Here is a tiny trained network, its code and every weight. The questions are about switching its units off for an input and a class, where a switched-off unit gives its printed mean instead of its output.

import numpy as np


def w(rows, s, z=0):
    codes = np.array(rows[::2]) - 128.0
    scale = np.full(codes.shape[1], s)
    scale[-1] = z or s
    return codes * scale


def norm(h):
    return h / np.sqrt((h * h).mean(-1, keepdims=True) + 1e-5)


def f(y):
    return y / 2 * (1 + np.tanh(0.7978845608 * (y + 0.044715 * y**3)))


def log_softmax(a):
    a = a - a.max(-1, keepdims=True)
    return a - np.log(np.exp(a).sum(-1, keepdims=True))


def net(x, mask):
    res = np.array(x, float).reshape(1, 3) / 4 @ E
    u = 0
    for l in range(4):
        y = f(norm(res) @ A[l][:, :-1].T + A[l][:, -1])
        res = res + np.where(mask[u : u + 3], y, B[l][:, -1]) @ B[l][:, :-1]
        u += 3
    return log_softmax(norm(res)[-1] @ U[:, :-1].T + U[:, -1])


A, B = {}, {}
E = w([
[145,178,148,148,155,123,120,47,129,61,117,204],'x0',
[161,138,141,120,179,243,57,36,134,194,146,134],'x1',
[126,140,124,125,139,8,83,56,202,148,94,144],'x2',
],0.011)
A[0] = w([
[229,222,137,170,141,187,35,112,118,160,173,155,23],'L0N0',
[144,156,254,170,136,85,139,140,29,125,100,150,59],'L0N1',
[90,91,154,156,166,80,146,212,138,164,114,235,1],'L0N2',
],0.0058,0.0038)
B[0] = w([
[97,90,151,148,152,93,108,64,213,84,197,78,254],'L0N0',
[164,150,142,40,172,26,77,207,151,114,174,150,135],'L0N1',
[125,122,247,68,129,132,92,77,136,54,54,98,129],'L0N2',
],0.012,0.0041)
A[1] = w([
[170,136,147,125,175,100,134,7,119,121,129,174,253],'L1N0',
[156,193,86,154,127,68,105,98,119,155,141,160,109],'L1N1',
[108,188,97,109,139,119,173,133,143,107,106,139,88],'L1N2',
],0.011,0.0024)
B[1] = w([
[143,14,249,126,129,94,139,163,182,183,101,90,248],'L1N0',
[204,64,39,49,178,180,148,129,108,113,87,230,168],'L1N1',
[152,126,103,29,176,120,135,100,117,96,110,143,142],'L1N2',
],0.014,0.012)
A[2] = w([
[182,108,218,108,105,63,227,108,214,1,81,62,193],'L2N0',
[154,150,151,167,190,145,179,84,125,65,223,165,10],'L2N1',
[86,141,118,109,209,217,83,56,161,147,173,75,126],'L2N2',
],0.0077,0.0014)
B[2] = w([
[64,242,83,115,80,167,176,110,125,63,169,137,247],'L2N0',
[3,62,171,140,106,118,116,119,103,152,131,194,135],'L2N1',
[186,198,41,195,140,13,147,53,187,93,123,96,169],'L2N2',
],0.013)
A[3] = w([
[61,123,90,153,152,93,132,81,194,72,73,242,139],'L3N0',
[118,121,3,139,75,129,142,178,75,160,86,132,251],'L3N1',
[115,4,253,93,113,104,12,40,152,160,131,110,144],'L3N2',
],0.0071,0.0029)
B[3] = w([
[102,28,80,183,51,159,121,223,28,211,162,121,194],'L3N0',
[80,191,181,245,183,172,1,74,182,160,152,56,197],'L3N1',
[96,192,184,195,86,196,104,245,37,152,85,99,255],'L3N2',
],0.0086,0.0089)
U = w([
[71,88,212,242,150,190,43,157,171,190,174,64,175],'0',
[196,140,36,147,211,103,115,32,194,140,197,103,169],'1',
[87,55,72,9,109,119,166,193,68,108,128,239,129],'2',
[45,253,86,124,102,131,170,167,113,51,149,134,170],'3',
[143,158,124,107,184,139,83,89,101,127,103,202,5],'4',
[203,124,98,75,168,173,121,101,92,126,143,149,4],'5',
[165,58,210,93,145,178,146,206,138,176,62,194,179],'6',
],0.011,0.0039)

Each question gives the input, the list of numbers given to net, and the class t.
The units are the neurons (one row each of A and B). Each row of codes is followed by its name. A weight is (code - 128) times the scale printed after its matrix; where a second scale follows, it is the last column's (A, B and U).
mask holds one flag per neuron, layer by layer. A switched-off neuron (its flag False) gives its mean, the last column of its row in B, instead of its output. The means were averaged over made-up inputs and are rounded, as every weight is.
A unit's drop is (log p(t) with every unit on - log p(t) with that unit switched off) / (log p(t) with every unit on - log p(t) with every unit switched off).
The circuit of an input: a set's keep is (log p(t) with only the set's units on - log p(t) with every unit switched off) / (log p(t) with every unit on - log p(t) with every unit switched off). Starting from all 12 units, units are removed one at a time, each time the one whose removal leaves the highest keep (on an exact tie, the one counted first), for as long as the keep stays at least 0.8.
circuit, biggest first: the units of the circuit, biggest drop first
unit that matters most: the unit with the biggest drop
k most important neurons: the k neurons with the biggest drops, biggest first
input [2,4,-8], class 1: unit that matters most => L2N2
input [4,0,7], class 6: circuit, biggest first => L1N0, L1N1
input [6,3,8], class 6: 2 most important neurons => L1N1, L1N0
input [-3,4,7], class 6: circuit, biggest first => L1N1, L3N1
input [-6,-4,6], class 3: 2 most important neurons => L0N2, L2N0
input [-5,3,-3], class 1: circuit, biggest first => L1N0, L2N2
input [1,-2,2], class 2: 2 most important neurons => L0N0, L1N1
input [-2,3,-4], class 1: 2 most important neurons => L1N0, L2N2
input [6,2,8], class 6: circuit, biggest first => L1N1, L1N0
input [7,-4,-8], class 2: 3 most important neurons => L1N0, L2N1, L2N0
input [-5,-3,4], class 3: 2 most important neurons => L0N2, L1N1
input [6,-2,2], class 6: 2 most important neurons => L1N0, L2N2
input [-6,4,1], class 1: 2 most important neurons => L1N0, L2N2
input [1,2,3], class 6: circuit, biggest first => L1N1
input [1,8,-8], class 1: 2 most important neurons => L2N2, L1N0
input [2,-7,8], class 2: 2 most important neurons => L1N1, L3N0
input [2,2,7], class 6: circuit, biggest first => L1N1, L1N0
input [3,0,8], class 6: circuit, biggest first => L1N0, L1N1
input [-5,6,0], class 1: circuit, biggest first => L2N2, L1N0
input [5,-5,4], class 2: circuit, biggest first => L1N1
input [-6,5,0], class 1: circuit, biggest first => L1N0, L2N2
input [8,5,7], class 6: circuit, biggest first => L1N1, L1N0
input [-2,2,1], class 1: 3 most important neurons => L1N0, L3N2, L0N2
